Below is a small trained network, with its code and all its weights. Each question gives an input and a class and asks what happens when units are switched off, that is, made to give their printed mean instead of their output.

import numpy as np


def w(rows, s, z=0):
    codes = np.array(rows[::2]) - 128.0
    scale = np.full(codes.shape[1], s)
    scale[-1] = z or s
    return codes * scale


def f(y):
    return np.maximum(y, 0)


def log_softmax(a):
    a = a - a.max(-1, keepdims=True)
    return a - np.log(np.exp(a).sum(-1, keepdims=True))


def net(x, mask):
    res = np.array(x, float).reshape(1, 7) / 4 @ E
    y = f(res @ A[0][:, :-1].T + A[0][:, -1])
    res = res + np.where(mask, y, B[0][:, -1]) @ B[0][:, :-1]
    return log_softmax(res[-1] @ U[:, :-1].T + U[:, -1])


A, B = {}, {}
E = w([
[120,126,130,129,123],'x0',
[96,88,101,51,119],'x1',
[124,124,133,132,126],'x2',
[118,120,128,121,128],'x3',
[254,76,196,59,83],'x4',
[109,105,115,88,120],'x5',
[170,28,71,157,194],'x6',
],0.0084)
A[0] = w([
[180,129,176,75,163,83],'n0',
[169,129,162,93,116,111],'n1',
[108,2,73,129,179,95],'n2',
[173,99,118,185,154,108],'n3',
[246,86,164,110,34,60],'n4',
[107,228,164,76,82,87],'n5',
[148,130,134,82,122,253],'n6',
],0.011,0.012)
B[0] = w([
[104,137,73,93,105,155],'n0',
[98,157,72,174,156,160],'n1',
[159,151,148,92,55,197],'n2',
[166,141,164,51,52,161],'n3',
[53,152,87,157,69,193],'n4',
[236,64,108,105,24,172],'n5',
[132,139,195,182,247,248],'n6',
],0.012)
U = w([
[212,60,101,97,53,2],'0',
[28,191,10,142,116,78],'1',
[128,180,173,111,174,199],'2',
[130,138,155,147,168,191],'3',
[145,141,135,140,180,174],'4',
[129,69,132,182,169,144],'5',
[129,122,139,144,176,160],'6',
],0.012,0.0048)

Each question gives the input, the list of numbers given to net, and the class t.
The units are the neurons (one row each of A and B). Each row of codes is followed by its name. A weight is (code - 128) times the scale printed after its matrix; where a second scale follows, it is the last column's (A, B and U).
mask holds one flag per neuron, in row order. A switched-off neuron (its flag False) gives its mean, the last column of its row in B, instead of its output. The means were averaged over made-up inputs and are rounded, as every weight is.
A unit's drop is (log p(t) with every unit on - log p(t) with that unit switched off) / (log p(t) with every unit on - log p(t) with every unit switched off).
The circuit of an input: a set's keep is (log p(t) with only the set's units on - log p(t) with every unit switched off) / (log p(t) with every unit on - log p(t) with every unit switched off). Starting from all 7 units, units are removed one at a time, each time the one whose removal leaves the highest keep (on an exact tie, the one counted first), for as long as the keep stays at least 0.8.
units of the circuit, in order: the units of the circuit, biggest drop first
top k neurons: the k neurons with the biggest drops, biggest first
drop when u is switched off: that unit's drop, to one decimal
input [7,2,1,6,-5,-3,-3], class 5: top 2 neurons -> n4, n2
input [8,-5,-8,-5,-5,-5,8], class 0: top 3 neurons -> n6, n3, n2
input [-3,4,-6,-4,-5,3,6], class 0: units of the circuit, in order -> n2
input [1,6,5,-1,-4,-6,5], class 2: units of the circuit, in order -> n5, n2, n4
input [4,-4,8,7,-6,7,8], class 0: units of the circuit, in order -> n2, n6
input [8,6,-6,-5,1,-7,-4], class 5: top 2 neurons -> n2, n5
input [-2,8,5,7,-4,-7,5], class 2: units of the circuit, in order -> n5, n2, n4
input [5,-1,5,-1,3,-3,7], class 0: top 3 neurons -> n3, n2, n1
input [-3,8,0,5,-6,-7,6], class 2: units of the circuit, in order -> n4, n2
input [-1,6,-8,5,-5,6,-3], class 4: units of the circuit, in order -> n4, n0
input [3,6,8,3,8,7,-7], class 1: top 2 neurons -> n4, n1
input [4,8,8,5,-3,7,5], class 2: top 2 neurons -> n5, n2
input [-6,-3,-2,-3,-6,-2,-6], class 0: top 2 neurons -> n5, n6
input [6,7,-1,7,3,-7,-7], class 0: top neuron -> n5
input [7,4,1,5,6,7,4], class 3: top 2 neurons -> n6, n5
input [4,0,-3,-5,-5,-2,-7], class 0: top 2 neurons -> n5, n6
input [4,-2,-7,6,-1,6,8], class 0: top 2 neurons -> n2, n3
input [4,3,5,7,-5,7,8], class 0: top 2 neurons -> n2, n6
input [-4,-7,2,-6,8,2,4], class 1: drop when n4 is switched off -> 0.7
input [-7,-6,-7,-8,8,1,5], class 1: drop when n4 is switched off -> 0.7
input [-6,6,7,8,5,2,-5], class 6: drop when n6 is switched off -> 1.6
